Below is a small trained network, with its code and all its weights. Each question gives an input and a class and asks what happens when units are switched off, that is, made to give their printed mean instead of their output.

import numpy as np


def w(rows, s, z=0):
    codes = np.array(rows[::2]) - 128.0
    scale = np.full(codes.shape[1], s)
    scale[-1] = z or s
    return codes * scale


def f(y):
    return np.maximum(y, 0)


def log_softmax(a):
    a = a - a.max(-1, keepdims=True)
    return a - np.log(np.exp(a).sum(-1, keepdims=True))


def net(x, mask):
    res = np.array(x, float).reshape(1, 2) / 4 @ E
    y = f(res @ A[0][:, :-1].T + A[0][:, -1])
    res = res + np.where(mask, y, B[0][:, -1]) @ B[0][:, :-1]
    return log_softmax(res[-1] @ U[:, :-1].T + U[:, -1])


A, B = {}, {}
E = w([
[250,105,167,120,140,53,205,199],'x0',
[116,173,175,160,49,167,201,149],'x1',
],0.016)
A[0] = w([
[187,71,150,89,177,30,111,111,155],'n0',
[99,107,100,123,89,136,100,94,101],'n1',
[98,189,149,146,116,178,106,92,208],'n2',
[84,146,121,140,133,172,62,81,155],'n3',
[107,203,35,108,161,137,34,41,243],'n4',
[109,169,143,176,56,205,165,100,221],'n5',
[74,172,165,138,43,163,140,129,254],'n6',
[215,101,139,42,134,6,183,165,235],'n7',
[138,119,28,88,215,192,55,95,145],'n8',
[100,191,154,139,67,166,157,104,229],'n9',
[121,162,176,186,97,182,163,158,194],'n10',
[2,124,41,127,128,170,69,91,146],'n11',
[61,155,71,108,129,149,73,103,160],'n12',
[118,50,48,77,194,85,108,148,201],'n13',
[161,21,57,31,208,112,95,129,229],'n14',
[114,192,119,160,67,191,174,89,201],'n15',
[185,126,221,152,146,103,225,211,152],'n16',
[90,113,9,128,165,135,79,108,157],'n17',
[182,156,171,121,95,78,208,199,164],'n18',
[86,131,137,148,105,152,100,113,199],'n19',
],0.0098,0.0042)
B[0] = w([
[89,167,139,164,163,143,117,36,203],'n0',
[157,148,120,97,155,97,69,170,161],'n1',
[103,96,52,96,126,105,146,124,183],'n2',
[137,103,132,98,162,112,97,204,196],'n3',
[138,74,135,102,168,144,163,184,226],'n4',
[98,130,44,128,49,121,168,152,197],'n5',
[135,98,81,145,59,95,151,163,196],'n6',
[81,167,247,196,108,109,59,93,251],'n7',
[178,83,177,123,179,133,160,140,208],'n8',
[115,104,82,162,68,135,146,158,188],'n9',
[107,155,101,136,93,98,105,155,184],'n10',
[130,91,153,80,139,132,83,177,236],'n11',
[161,95,141,92,154,105,81,173,200],'n12',
[101,126,185,126,199,76,143,68,200],'n13',
[83,145,210,148,167,61,117,84,220],'n14',
[106,114,93,122,58,128,160,140,189],'n15',
[181,182,159,162,110,195,67,114,237],'n16',
[161,64,148,109,146,144,183,139,197],'n17',
[171,170,125,146,102,166,112,123,224],'n18',
[137,118,89,122,117,86,145,147,172],'n19',
],0.011,0.022)
U = w([
[11,149,79,92,125,35,137,174,129],'0',
[205,112,163,48,232,133,132,162,70],'1',
[115,160,141,2,134,220,157,56,2],'2',
[131,236,169,164,173,159,46,87,93],'3',
[156,198,139,145,77,176,107,194,129],'4',
[105,173,37,167,110,176,201,119,147],'5',
[51,112,155,141,224,122,158,92,198],'6',
[189,73,107,90,145,212,142,189,152],'7',
],0.0088,0.0047)

Each question gives the input, the list of numbers given to net, and the class t.
The units are the neurons (one row each of A and B). Each row of codes is followed by its name. A weight is (code - 128) times the scale printed after its matrix; where a second scale follows, it is the last column's (A, B and U).
mask holds one flag per neuron, in row order. A switched-off neuron (its flag False) gives its mean, the last column of its row in B, instead of its output. The means were averaged over made-up inputs and are rounded, as every weight is.
A unit's drop is (log p(t) with every unit on - log p(t) with that unit switched off) / (log p(t) with every unit on - log p(t) with every unit switched off).
most important unit: the unit with the biggest drop
top k neurons: the k neurons with the biggest drops, biggest first
drop when u is switched off: that unit's drop, to one decimal
input [1,-2], class 6: most important unit -> n16
input [-2,6], class 5: top 2 neurons -> n14, n7
input [0,-8], class 6: top 2 neurons -> n14, n0
input [0,-7], class 6: top 3 neurons -> n14, n0, n13
input [-3,8], class 0: top 2 neurons -> n16, n10
input [-1,3], class 5: top 3 neurons -> n14, n7, n11
input [-5,-1], class 7: top 3 neurons -> n14, n7, n13
input [0,-3], class 6: top 2 neurons -> n16, n11
input [1,7], class 5: drop when n7 is switched off -> 0.2
input [-8,-1], class 7: drop when n14 is switched off -> 0.1
input [2,-5], class 6: drop when n16 is switched off -> 0.2
input [-4,1], class 7: top 2 neurons -> n14, n7
